Below are the code and all the weights of a small trained network. Each question names an input and a class and asks about switching units off, where a switched-off unit gives its printed mean instead of its output.

import numpy as np


def w(rows, s, z=0):
    codes = np.array(rows[::2]) - 128.0
    scale = np.full(codes.shape[1], s)
    scale[-1] = z or s
    return codes * scale


def f(y):
    return np.maximum(y, 0)


def log_softmax(a):
    a = a - a.max(-1, keepdims=True)
    return a - np.log(np.exp(a).sum(-1, keepdims=True))


def net(x, mask):
    res = np.array(x, float).reshape(1, 7) / 4 @ E
    y = f(res @ A[0][:, :-1].T + A[0][:, -1])
    res = res + np.where(mask, y, B[0][:, -1]) @ B[0][:, :-1]
    return log_softmax(res[-1] @ U[:, :-1].T + U[:, -1])


A, B = {}, {}
E = w([
[55,123,118,127,86,91,213,5],'x0',
[130,126,126,127,126,128,132,130],'x1',
[135,131,130,127,127,130,133,125],'x2',
[127,129,129,128,128,128,130,131],'x3',
[109,1,196,48,129,173,140,118],'x4',
[134,153,166,79,239,29,153,144],'x5',
[126,128,126,130,131,129,131,130],'x6',
],0.015)
A[0] = w([
[149,176,137,127,172,152,145,148,75],'N1',
[147,123,163,86,180,62,152,107,41],'N2',
[120,174,84,134,168,74,107,163,100],'N3',
[79,77,137,122,56,198,177,65,111],'N4',
[131,43,196,107,168,150,134,139,174],'N5',
[157,127,71,187,66,205,98,144,65],'N6',
[64,151,106,129,128,91,197,44,119],'N7',
[59,157,121,131,106,55,196,48,36],'N8',
[147,20,215,45,183,179,132,133,3],'N9',
[152,123,75,207,40,208,77,132,155],'N10',
[148,135,185,93,184,70,150,97,33],'N11',
[110,122,135,97,160,96,137,119,53],'N12',
[132,119,139,113,83,120,157,141,87],'N13',
[82,84,139,87,71,156,155,85,87],'N14',
[110,104,141,96,193,37,147,128,159],'N15',
[101,147,114,137,134,91,182,49,28],'N16',
[143,215,52,244,92,88,140,91,67],'N17',
[202,81,134,135,157,206,66,186,101],'N18',
[89,128,161,89,201,71,166,129,48],'N19',
[209,206,122,145,221,59,92,208,151],'N20',
[56,48,135,125,64,189,160,72,100],'N21',
[180,91,141,125,137,197,68,191,27],'N22',
],0.011,0.016)
B[0] = w([
[146,136,116,149,140,98,140,108,144],'N1',
[63,99,88,85,93,141,119,126,159],'N2',
[158,128,137,152,173,105,129,109,173],'N3',
[135,63,108,165,114,54,118,70,200],'N4',
[103,106,72,113,76,157,106,111,203],'N5',
[165,165,188,153,187,162,134,185,191],'N6',
[83,128,106,59,100,174,131,163,206],'N7',
[134,180,184,144,148,192,111,187,190],'N8',
[142,218,202,126,191,191,147,246,188],'N9',
[101,190,152,74,137,185,137,178,239],'N10',
[89,97,109,110,42,155,124,107,158],'N11',
[112,151,102,110,83,127,143,116,139],'N12',
[126,127,146,144,130,122,131,120,132],'N13',
[141,81,101,169,133,103,126,84,171],'N14',
[130,167,154,120,180,156,124,161,200],'N15',
[174,154,219,144,190,166,117,177,165],'N16',
[51,108,75,35,52,181,127,141,220],'N17',
[71,142,115,70,84,171,161,129,209],'N18',
[85,139,74,90,49,159,130,122,166],'N19',
[231,97,172,202,219,84,130,96,252],'N20',
[162,74,81,160,123,86,124,78,197],'N21',
[53,78,75,91,64,133,119,91,178],'N22',
],0.012,0.024)
U = w([
[124,179,200,127,164,147,124,192,255],'0',
[79,121,92,96,50,140,124,120,88],'1',
[152,102,126,186,143,6,123,59,20],'2',
],0.016,0.004)

Each question gives the input, the list of numbers given to net, and the class t.
The units are the neurons (one row each of A and B). Each row of codes is followed by its name. A weight is (code - 128) times the scale printed after its matrix; where a second scale follows, it is the last column's (A, B and U).
mask holds one flag per neuron, in row order. A switched-off neuron (its flag False) gives its mean, the last column of its row in B, instead of its output. The means were averaged over made-up inputs and are rounded, as every weight is.
A unit's drop is (log p(t) with every unit on - log p(t) with that unit switched off) / (log p(t) with every unit on - log p(t) with every unit switched off).
The circuit of an input: a set's keep is (log p(t) with only the set's units on - log p(t) with every unit switched off) / (log p(t) with every unit on - log p(t) with every unit switched off). Starting from the 12 units with the biggest drops (on a tie, the unit counted first), units are removed one at a time, each time the one whose removal leaves the highest keep (on an exact tie, the one counted first), for as long as the keep stays at least 0.8.
circuit, biggest first: the units of the circuit, biggest drop first
unit that matters most: the unit with the biggest drop
k most important neurons: the k neurons with the biggest drops, biggest first
drop when u is switched off: that unit's drop, to one decimal
input [-3,-8,3,-2,-1,7,5], class 2: unit that matters most	N20
input [-6,-7,-8,7,-6,1,-6], class 2: circuit, biggest first	N20, N9
input [4,5,0,-7,2,8,8], class 1: 2 most important neurons	N19, N11
input [1,-6,3,8,-4,-2,-4], class 1: 3 most important neurons	N17, N9, N20
input [6,-7,1,-6,6,8,0], class 1: 3 most important neurons	N19, N11, N2
input [8,2,6,3,0,2,6], class 0: 2 most important neurons	N8, N16
input [0,3,-3,-8,7,0,7], class 1: 2 most important neurons	N20, N5
input [2,-3,-3,-5,2,8,3], class 1: 3 most important neurons	N19, N11, N2
input [-8,6,1,-7,-7,1,-7], class 2: 3 most important neurons	N20, N9, N8
input [6,-2,-6,-7,-7,1,4], class 0: 4 most important neurons	N8, N16, N5, N22
input [1,3,-8,-3,-6,-1,5], class 1: 3 most important neurons	N17, N9, N15
input [8,-6,3,1,6,0,4], class 2: 2 most important neurons	N4, N21
input [7,0,1,-4,0,1,-3], class 0: 4 most important neurons	N8, N16, N5, N22
input [0,5,7,-4,-4,2,-8], class 2: unit that matters most	N10
input [7,-7,-8,-1,-2,2,8], class 0: 2 most important neurons	N8, N16
input [-3,-4,-1,0,0,-7,3], class 0: 2 most important neurons	N6, N10
input [-5,6,7,-5,6,-2,-7], class 1: drop when N22 is switched off	0.4
input [-6,8,-5,8,6,-7,-6], class 1: drop when N22 is switched off	4.1
input [4,3,4,8,6,6,1], class 1: drop when N19 is switched off	0.2
input [5,7,-6,-4,1,-8,-4], class 2: unit that matters most	N4
